In the rows, 128 means zero.
Each row of numbers belongs to one of the things below and depends on some of the facts about them. Some rows are named. Which thing is each other row?

Facts:
<373> | γ <1147> | Λ a | Ξ d
<70> | γ <33> | Λ b | Ξ c
<1334> | γ <373> | Λ b | Ξ c
<249> | γ <1231> | Λ a | Ξ c
<1423> | γ <749> | Λ a | Ξ d
<1448> | Λ a | Ξ d
<97> | γ <1080> | Λ a | Ξ e
<64> | γ <778> | Λ a | Ξ d
<163> | γ <249> | Λ a | Ξ e
<598> | γ <797> | Λ a | Ξ c
<1326> | Λ a | Ξ d
<1128> | γ <790> | Λ a | Ξ c
<364> | γ <1056> | Λ a | Ξ d
<670> | γ <240> | Λ b | Ξ e
<694> | γ <12> | Λ a | Ξ e
<1069> | γ <920> | Λ a | Ξ d
<1119> | γ <1107> | Λ a | Ξ c
<1374> | γ <488> | Λ a | Ξ c
<1022> | γ <808> | Λ b | Ξ e
<346> | γ <1442> | Λ a | Ξ c
<286> | γ <717> | Λ a | Ξ e
<1453> | γ <1438> | Λ a | Ξ e
<877> | γ <848> | Λ a | Ξ c
<274> | γ <416> | Λ a | Ξ c
<340> | γ <1423> | Λ a | Ξ e
<841> | γ <882> | Λ a | Ξ c
<1355> | γ <1369> | Λ a | Ξ c
<66> | γ <670> | Λ b | Ξ c
<720> | γ <598> | Λ a | Ξ e
<1080> | γ <756> | Λ a | Ξ d
<1438> | γ <559> | Λ a | Ξ d
<416> | γ <459> | Λ a | Ξ c
<738> | γ <841> | Λ a | Ξ c
<574> | γ <1263> | Λ a | Ξ d
<891> | Λ a | Ξ e
<933> | γ <854> | Λ a | Ξ d
<646> | γ <195> | Λ a | Ξ d
<579> | γ <921> | Λ b | Ξ c
<756> | γ <688> | Λ b | Ξ d
<982> | γ <274> | Λ a | Ξ e
<784> | γ <300> | Λ b | Ξ e
<60> | γ <788> | Λ a | Ξ d
<713> | γ <1326> | Λ a | Ξ e
<327> | γ <346> | Λ b | Ξ d
<523> | γ <200> | Λ b | Ξ d
<1216> | γ <646> | Λ b | Ξ c
<1145> | γ <536> | Λ b | Ξ c
<797> | γ <1339> | Λ b | Ξ c
<234> | γ <988> | Λ a | Ξ c
<1442> | γ <801> | Λ a | Ξ e
<536> | γ <1288> | Λ a | Ξ c
<200> | γ <878> | Λ a | Ξ d
<584> | γ <877> | Λ a | Ξ c
<701> | γ <1336> | Λ a | Ξ c
<1083> | γ <1128> | Λ a | Ξ d
<1263> | γ <97> | Λ b | Ξ d
<1495> | γ <1317> | Λ a | Ξ e
<519> | γ <720> | Λ b | Ξ d
<688> | γ <220> | Λ a | Ξ c
<778> | γ <1387> | Λ a | Ξ d
<459> | γ <939> | Λ b | Ξ d
<717> | γ <29> | Λ b | Ξ e
<1363> | γ <982> | Λ a | Ξ e
<33> | γ <163> | Λ b | Ξ c
<1147> | γ <1462> | Λ b | Ξ e
<1336> | γ <794> | Λ a | Ξ d
<1013> | γ <1087> | Λ b | Ξ d
<1107> | γ <661> | Λ a | Ξ e
<1211> | γ <1216> | Λ a | Ξ e
<13> | γ <310> | Λ b | Ξ c
<788> | γ <701> | Λ b | Ξ e
<882> | γ <1119> | Λ a | Ξ d
<379> | Λ b | Ξ e
<195> | γ <1019> | Λ a | Ξ e
<1087> | γ <371> | Λ a | Ξ c
<1415> | γ <519> | Λ b | Ξ d
<1317> | γ <1164> | Λ b | Ξ c
<371> | γ <584> | Λ a | Ξ d
<562> | γ <872> | Λ a | Ξ e
<1161> | γ <1022> | Λ a | Ξ c
<625> | γ <933> | Λ b | Ξ e
<801> | γ <839> | Λ a | Ξ c
<796> | γ <1363> | Λ b | Ξ c
<1106> | γ <595> | Λ b | Ξ e
<586> | γ <1282> | Λ a | Ξ e
<1085> | γ <1262> | Λ b | Ξ e
<749> | γ <327> | Λ b | Ξ c
<29> | γ <784> | Λ a | Ξ c
<61> | γ <1139> | Λ a | Ξ e
<1150> | γ <1161> | Λ b | Ξ c
<595> | γ <364> | Λ a | Ξ e
<310> | γ <586> | Λ b | Ξ d
<839> | γ <1039> | Λ b | Ξ e
<790> | γ <779> | Λ b | Ξ d
<240> | γ <738> | Λ a | Ξ c
<988> | γ <713> | Λ b | Ξ d
<300> | γ <523> | Λ a | Ξ c
<872> | γ <66> | Λ a | Ξ c
<779> | γ <984> | Λ a | Ξ e
<921> | γ <379> | Λ b | Ξ c
<848> | γ <1211> | Λ a | Ξ c
<504> | γ <694> | Λ a | Ξ c
<525> | Λ a | Ξ c
<984> | γ <1374> | Λ a | Ξ c
<223> | γ <1069> | Λ a | Ξ e
<1454> | γ <504> | Λ b | Ξ e
<1262> | γ <1145> | Λ b | Ξ c
<488> | γ <1150> | Λ a | Ξ e
<1139> | γ <1013> | Λ a | Ξ d
<1339> | γ <64> | Λ a | Ξ e
<1288> | γ <1454> | Λ a | Ξ c
<920> | γ <562> | Λ a | Ξ c
<1164> | γ <1280> | Λ b | Ξ e
<1280> | γ <1103> | Λ a | Ξ e
<911> | γ <1415> | Λ b | Ξ d
<1316> | Λ a | Ξ d
<878> | γ <911> | Λ a | Ξ c
<808> | γ <1085> | Λ a | Ξ d
<580> | γ <286> | Λ a | Ξ c
<1387> | γ <70> | Λ b | Ξ e
<1282> | γ <58> | Λ b | Ξ c
<1231> | γ <60> | Λ b | Ξ c
<220> | Λ a | Ξ e
<1348> | Λ b | Ξ e
<58> | γ <234> | Λ a | Ξ e
<1039> | γ <61> | Λ a | Ξ d
<559> | Λ a | Ξ d
<939> | γ <1348> | Λ a | Ξ e
<976> | γ <579> | Λ a | Ξ c
<1369> | γ <1334> | Λ a | Ξ e
<996> | γ <1448> | Λ a | Ξ c
<1462> | Λ a | Ξ c
<1103> | γ <1316> | Λ a | Ξ c
<661> | γ <625> | Λ a | Ξ e
<12> | Λ a | Ξ e
<1019> | γ <580> | Λ a | Ξ c
<794> | γ <223> | Λ a | Ξ c
<1056> | γ <1495> | Λ a | Ξ c
<854> | γ <1453> | Λ a | Ξ e
<1048> | γ <1083> | Λ a | Ξ c

Some rows with their names:
<346>: [131  93 125 134  80 156 143 152 140 128 152 120 169 103 132 168 176 143
 131 124 151 105 129 109 154 124 110 176 167 128 186 106 118 126 160 159
 135 146]
<61>: [129 104 129 123  72 133 113 139 139 127 131 104 153 104 129 126 171 151
 140 136 147 170 124 126 151 120 138 161 157 123 153 105 124 118 130 140
 133 132]
<670>: [ 96 181  96 125 158 103 154 125 118 161 117 150  64 112 145  70 122 122
 147 101 126 162 146 154 126 159 156 115 117 151 112 136 141 180 121 101
 127 139]
<1282>: [ 95 192  75 129 152 147 162  77 121 149 138 153 117 140 141 124 123  91
 159  99 110  93 124 149 132 144 169 120 120 114 138 121 141 163 143 109
 165 139]
<1326>: [132 120 146 133 113 149 109  76 137 105 109 123 135 130 100 142 144 137
 154 150 119 112 109 138 166 134 100 106  95  96 120 136 126 134 114 146
 115 107]
<523>: [118 176  79 125 167 116 119  67 136 150 115 136 115 158 129 118  52 126
 111 104  79 120 138 127  87 122 166 134  89 102 124 126 129 131 158 110
 160 107]
<97>: [153 102 176 114 128  81 103 215 112 133 117 118 119 142 137 130  99 173
 133 128 171 187 125  89 113  93 114 146 163 133 129 129 120 127 136 133
  92 145]
<996>: [165 123 170 129 133  94 128 198 111 116 138 129 137 158 132 163 114 150
 145 130 174 128 115 100 130  83 110 142 182 124 141 141 124 138 147 134
 109 150]
<878>: [135 106 146 125 137 146 106 136 121 104 136 123 178 158 122 165 108 105
 109 149 122  99 110 107 101 109 129 117 126 115 118 126 123  77 122 135
 129 127]
<1119>: [128 126 138 143 132 129 147 166 117 114 116 129 142 142 112 126 165 124
 116 143 132 101 110 126 151 155 102 112 136 142 113 161 126 132 112 154
  80 163]
<1164>: [ 87 169  83 115 150 119 136 108 124 163 116 145  90 127 146  96 102 124
 145  95 116 157 136 132 109 146 172 134 109 125 130 112 138 154 142 115
 146 140]
<240>: [149 127 156 141 131 121 154 161 117 108 137 132 123 127 117 124 166 118
 131 146 147 111 121 141 153 138  98 102 154 150 112 158 128 139  98 131
  96 143]
<66>: [121 189  92 139 169  98 190 124 112 152 140 152  69 126 143 105 122 101
 141 106 126 117 147 156 122 144 141 102 145 151 124 140 137 175 123 102
 131 139]
<701>: [158 102 185 129 139 125 143 147 114 105 160 141 112 106 130 152 145 103
 147 144 169 109 137 140 141 119  86  92 150 151 116 131 132 129 100 111
 124 106]
<310>: [112 184  80 130 150 140 139  52 137 148 117 153 107 130 132 107 104 126
 142  97 107 107 132 150 144 138 162 134  91 106 136 131 134 183 150 113
 168 105]
<797>: [ 97 152  97 116 183 143 141 109 115 161 145 165 114 142 153 150  55  89
 124  88 108  82 137 108  74 137 149 128  94 126 135 106 135 122 158 119
 158 125]
<1150>: [107 182  75 138 163 129 164 111 125 149 142 148 121 135 145 113 113  97
 113  99 109  99 143 142 107 142 171 133 132 137 136 131 135 148 140 108
 161 139]
<1462>: [123 123 143 128 113 153 131 113 123 104 135 126 148 135 112 153 162  99
 155 153 130  99 103 135 148 136 114 102 132 116 120 128 134 115 108 141
 116 134]
<1145>: [ 89 174  79 129 138 123 173  90 127 164 139 137  79 123 135 142 108  96
 157 109  88 110 141 137  93 152 134 108 132 120 146  98 138 132 152 129
 136 139]
<223>: [144  95 177 118 125 118 119 156 116 115 137 136  99  93 134 108 155 123
 153 144 175 163 134 144 153 129 102  96 129 156 100 131 136 135  85 106
 118 107]
<1438>: [110 117 128 146 124 135 118 141 133 120  79 122 143 150  93 113 140 167
  89 133  98 103 100 113 154 174  96 135  82 121 119 174 114 138 126 190
  59 162]

Name these rows:
No name comes twice in this set of rows, the named rows included.
[ 86 159  66 120 108 136 143 113 141 180 129 135 108 106 155 103 129 144
 144  83 123 164 147 129 126 140 176 176 136 124 175  88 134 164 174 123
 161 143]	<839>
[ 87 140 113 100 172 139 118 112 116 164 137 168  88 113 157 117  64 107
 137  86 130 133 147 115  94 142 156 124  75 134 127  96 139 141 146 108
 158 112]	<1387>
[150  89 182 122 146 136 132 148 112 108 161 147 127 110 131 165 123 103
 138 143 164  95 132 121 129 116  85  97 135 145 121 124 128 112 115 120
 130 107]	<249>
[122 216  64 139 133  96 167  87 131 146 135 114 106 158 137 114 114 102
 146 119  88 139 139 155  89 110 187 122 175 114 133 122 138 131 143  94
 166 141]	<1216>
[143 105 175 124 128 115 120 157 116 109 129 131 101 101 128 101 160 129
 150 148 165 165 131 147 155 132 107  97 136 157 100 138 134 142  84 110
 107 120]	<562>
[167 122 126 147  87 114 123  99 156 110 120  93 139 130 109 129 153 159
 130 151 121 151 131 142 149  96 117 138 159 109 138 136 119 128 127 130
 135 106]	<371>
[143 121 147 147 131 119 129 133 133 110  99 125 122 130 102 108 147 159
 109 141 125 119 117 134 164 149  91 120 111 134 114 171 120 153 112 151
  85 129]	<882>
[152 104 149 128 131 133  87 105 136 102 114 115 161 155 108 144  91 141
 103 144 109 115 118 112 113 107 121 127  94 105 113 137 118  95 126 136
 130  99]	<200>
[109 152  61 134 113 144 154  91 155 180 134 145 111  97 145 129 115 172
 126  67 114 118 155 123 140 139 146 198 123 114 198 107 122 181 202 147
 166 123]	<327>
[143  78 130 134  80 160 124 125 157 137 137 120 158  89 125 154 158 186
 115 110 149 114 138 108 172 127  97 194 133 121 189 113 111 146 175 167
 137 116]	<1423>

The same things again, as new rows of numbers:
Named rows:
<801>: [135  86 160 134 152 155 149 178 111 141  74 124 129]
<921>: [163  86 121 117 111 101 108 132  83 138 166 164 136]
<579>: [164  86 120 117 112 101 109 130  82 138 166 164 136]
<1280>: [151 121 166 126 116 134 140 153 131 113 128 132 130]
<1103>: [148 114 150 126  94 146 139 139 124 124 110 119 136]
<595>: [151 122 166 126 117 133 141 154 131 113 128 131 132]
<364>: [131 130 183 136 137 139 120 128 108 102  99 128 148]
<1139>: [117 108 193 144 202 150 131 174  93 122  54 135 142]
<346>: [137  86 160 133 145 153 147 174 112 139  80 124 130]
<788>: [165 126 128 103 140  34 122 100 107 118 164 162 153]
<1216>: [158  91 126 117 172 111 117 174  63 158 114 171 137]
<66>: [150  62 120 114 126  41 126  80 110 126 159 149 147]
<670>: [152  64 138 116 147  30 128  93 117 115 177 162 141]
<33>: [168 149 109  98 116  55 116  98  90 134 141 150 161]
<720>: [161 211 152 104 132 105 145 146 123 119  84 122 157]
<580>: [148 153 149 119 146 146 146 173 104 142  56 120 146]
<1282>: [163  78 122 119 110 103 107 133  84 138 171 166 134]
<1147>: [167  91 136 117 133  87 111 144  91 127 184 180 131]
<562>: [141 115 163 119 129  70 158 100 155 102 114 111 147]
<933>: [115  97 184 138 151  94 134  94 129  94  96 114 153]
<523>: [151 169 146 113 186  85  93 138  52 128 107 171 164]

Which thing is each row?
No name comes twice in this set of rows, the named rows included.
[140 115 157 127 160 154 150 184 105 145  56 124 136]	<848>
[142 135 143 113 105  84 153  88 144 114  92  99 156]	<794>
[153  55 130 125 153 110 116 159  74 150 142 170 129]	<749>
[143 134 161 115 126  69 156 101 152 103 111 112 150]	<223>
[133  74 164 136 219 107 100 167  52 135 110 182 141]	<1013>
[156 196 141 107 122 130 143 149 110 135  65 113 157]	<878>
[160 135 145 123  56 169 126 141 119 120 140 123 133]	<1048>
[145 129 171 126 180 141 150 197 112 133  74 136 132]	<1211>
[138  95 176 133 179 144 153 197 116 132  83 137 125]	<61>
[144 156 176 135  92 164 104 130 103  97 132 134 145]	<1083>
[183 113 130 117  75 127  89 148  85 120 230 187 124]	<1454>
[147 148 168 122 174 138 149 193 111 133  72 135 137]	<195>
[151 165 174 134  64 183  94 132 100  93 154 138 141]	<808>
[126 151 185 134 197 144 128 170  88 122  44 132 153]	<646>

